Here is a tiny trained network, its code and every weight. The questions are about switching its units off for an input and a class, where a switched-off unit gives its printed mean instead of its output.

import numpy as np


def w(rows, s, z=0):
    codes = np.array(rows[::2]) - 128.0
    scale = np.full(codes.shape[1], s)
    scale[-1] = z or s
    return codes * scale


def f(y):
    return np.maximum(y, 0)


def log_softmax(a):
    a = a - a.max(-1, keepdims=True)
    return a - np.log(np.exp(a).sum(-1, keepdims=True))


def net(x, mask):
    res = np.array(x, float).reshape(1, 7) / 4 @ E
    y = f(res @ A[0][:, :-1].T + A[0][:, -1])
    res = res + np.where(mask, y, B[0][:, -1]) @ B[0][:, :-1]
    return log_softmax(res[-1] @ U[:, :-1].T + U[:, -1])


A, B = {}, {}
E = w([
[189,222,123,79,52,140,187,170,72],'x0',
[132,128,127,131,129,125,130,124,128],'x1',
[135,126,164,110,30,47,91,178,247],'x2',
[134,136,125,141,130,131,126,128,133],'x3',
[162,97,254,175,73,178,152,57,129],'x4',
[128,124,125,132,125,132,125,129,133],'x5',
[228,97,167,85,175,162,41,182,102],'x6',
],0.0099)
A[0] = w([
[121,167,15,69,149,12,101,196,178,80],'N0',
[155,136,203,110,48,40,124,154,244,3],'N1',
[173,254,139,73,30,99,165,198,88,44],'N2',
[43,158,117,157,82,59,216,116,175,77],'N3',
[74,143,123,147,33,17,148,148,226,73],'N4',
[80,168,51,67,153,108,87,181,138,63],'N5',
[41,149,99,169,68,52,218,81,167,13],'N6',
[27,36,142,185,184,80,3,113,202,75],'N7',
[202,119,180,91,104,74,29,191,176,70],'N8',
[225,88,176,88,143,118,30,207,118,12],'N9',
[168,114,254,150,56,156,145,67,159,47],'N10',
],0.0074,0.0034)
B[0] = w([
[87,82,197,192,76,88,116,162,102,237],'N0',
[130,144,140,181,152,60,164,128,57,224],'N1',
[205,72,120,86,109,90,213,103,208,226],'N2',
[119,126,102,83,142,236,71,133,158,200],'N3',
[140,187,115,114,207,141,121,84,62,220],'N4',
[88,86,175,198,52,100,81,167,109,199],'N5',
[93,155,59,83,149,204,59,128,180,203],'N6',
[207,111,132,87,102,79,236,112,192,250],'N7',
[107,214,93,104,222,163,124,83,85,227],'N8',
[79,153,54,88,117,254,63,129,194,221],'N9',
[64,77,174,200,59,97,70,210,119,224],'N10',
],0.0089,0.011)
U = w([
[110,171,85,76,146,214,28,136,178,76],'0',
[86,56,173,222,47,77,56,189,115,85],'1',
[234,89,120,76,114,73,241,119,219,74],'2',
[130,192,110,149,234,115,140,100,2,254],'3',
],0.0087,0.0069)

Each question gives the input, the list of numbers given to net, and the class t.
The units are the neurons (one row each of A and B). Each row of codes is followed by its name. A weight is (code - 128) times the scale printed after its matrix; where a second scale follows, it is the last column's (A, B and U).
mask holds one flag per neuron, in row order. A switched-off neuron (its flag False) gives its mean, the last column of its row in B, instead of its output. The means were averaged over made-up inputs and are rounded, as every weight is.
A unit's drop is (log p(t) with every unit on - log p(t) with that unit switched off) / (log p(t) with every unit on - log p(t) with every unit switched off).
The circuit of an input: a set's keep is (log p(t) with only the set's units on - log p(t) with every unit switched off) / (log p(t) with every unit on - log p(t) with every unit switched off). Starting from all 11 units, units are removed one at a time, each time the one whose removal leaves the highest keep (on an exact tie, the one counted first), for as long as the keep stays at least 0.8.
units of the circuit, in order: the units of the circuit, biggest drop first
most important unit: the unit with the biggest drop
k most important neurons: the k neurons with the biggest drops, biggest first
drop of u: that unit's drop, to one decimal
input [1,7,7,2,5,-6,1], class 3: 2 most important neurons => [N8 N4]
input [-3,7,-1,-3,5,-7,6], class 0: 2 most important neurons => [N9 N0]
input [8,-4,-4,0,-3,8,0], class 2: most important unit => N2
input [-7,0,5,-3,2,-4,-6], class 2: 4 most important neurons => [N7 N9 N8 N1]
input [5,6,0,-1,0,6,-5], class 0: 3 most important neurons => [N7 N6 N3]
input [-4,-6,-4,-1,-2,4,2], class 2: 3 most important neurons => [N8 N4 N7]
input [3,2,8,-7,5,2,-7], class 3: 2 most important neurons => [N1 N4]
input [8,6,-3,1,-8,-5,-8], class 0: 3 most important neurons => [N6 N3 N7]
input [7,4,8,-5,-3,-3,7], class 3: 2 most important neurons => [N8 N1]
input [-4,-5,6,2,-2,-4,3], class 3: 2 most important neurons => [N8 N2]
input [8,-6,1,2,8,3,6], class 1: 3 most important neurons => [N10 N7 N6]
input [-7,-7,3,7,3,3,6], class 2: 2 most important neurons => [N7 N6]
input [0,3,-5,4,-5,0,6], class 0: 3 most important neurons => [N9 N1 N10]
input [-7,0,-1,-1,5,7,5], class 2: units of the circuit, in order => [N7]
input [3,-7,1,-2,-7,8,-6], class 1: drop of N9 => 1.0
input [5,-4,7,0,6,4,-5], class 3: drop of N5 => 0.1
input [-2,2,7,4,0,5,-8], class 0: drop of N3 => 1.2
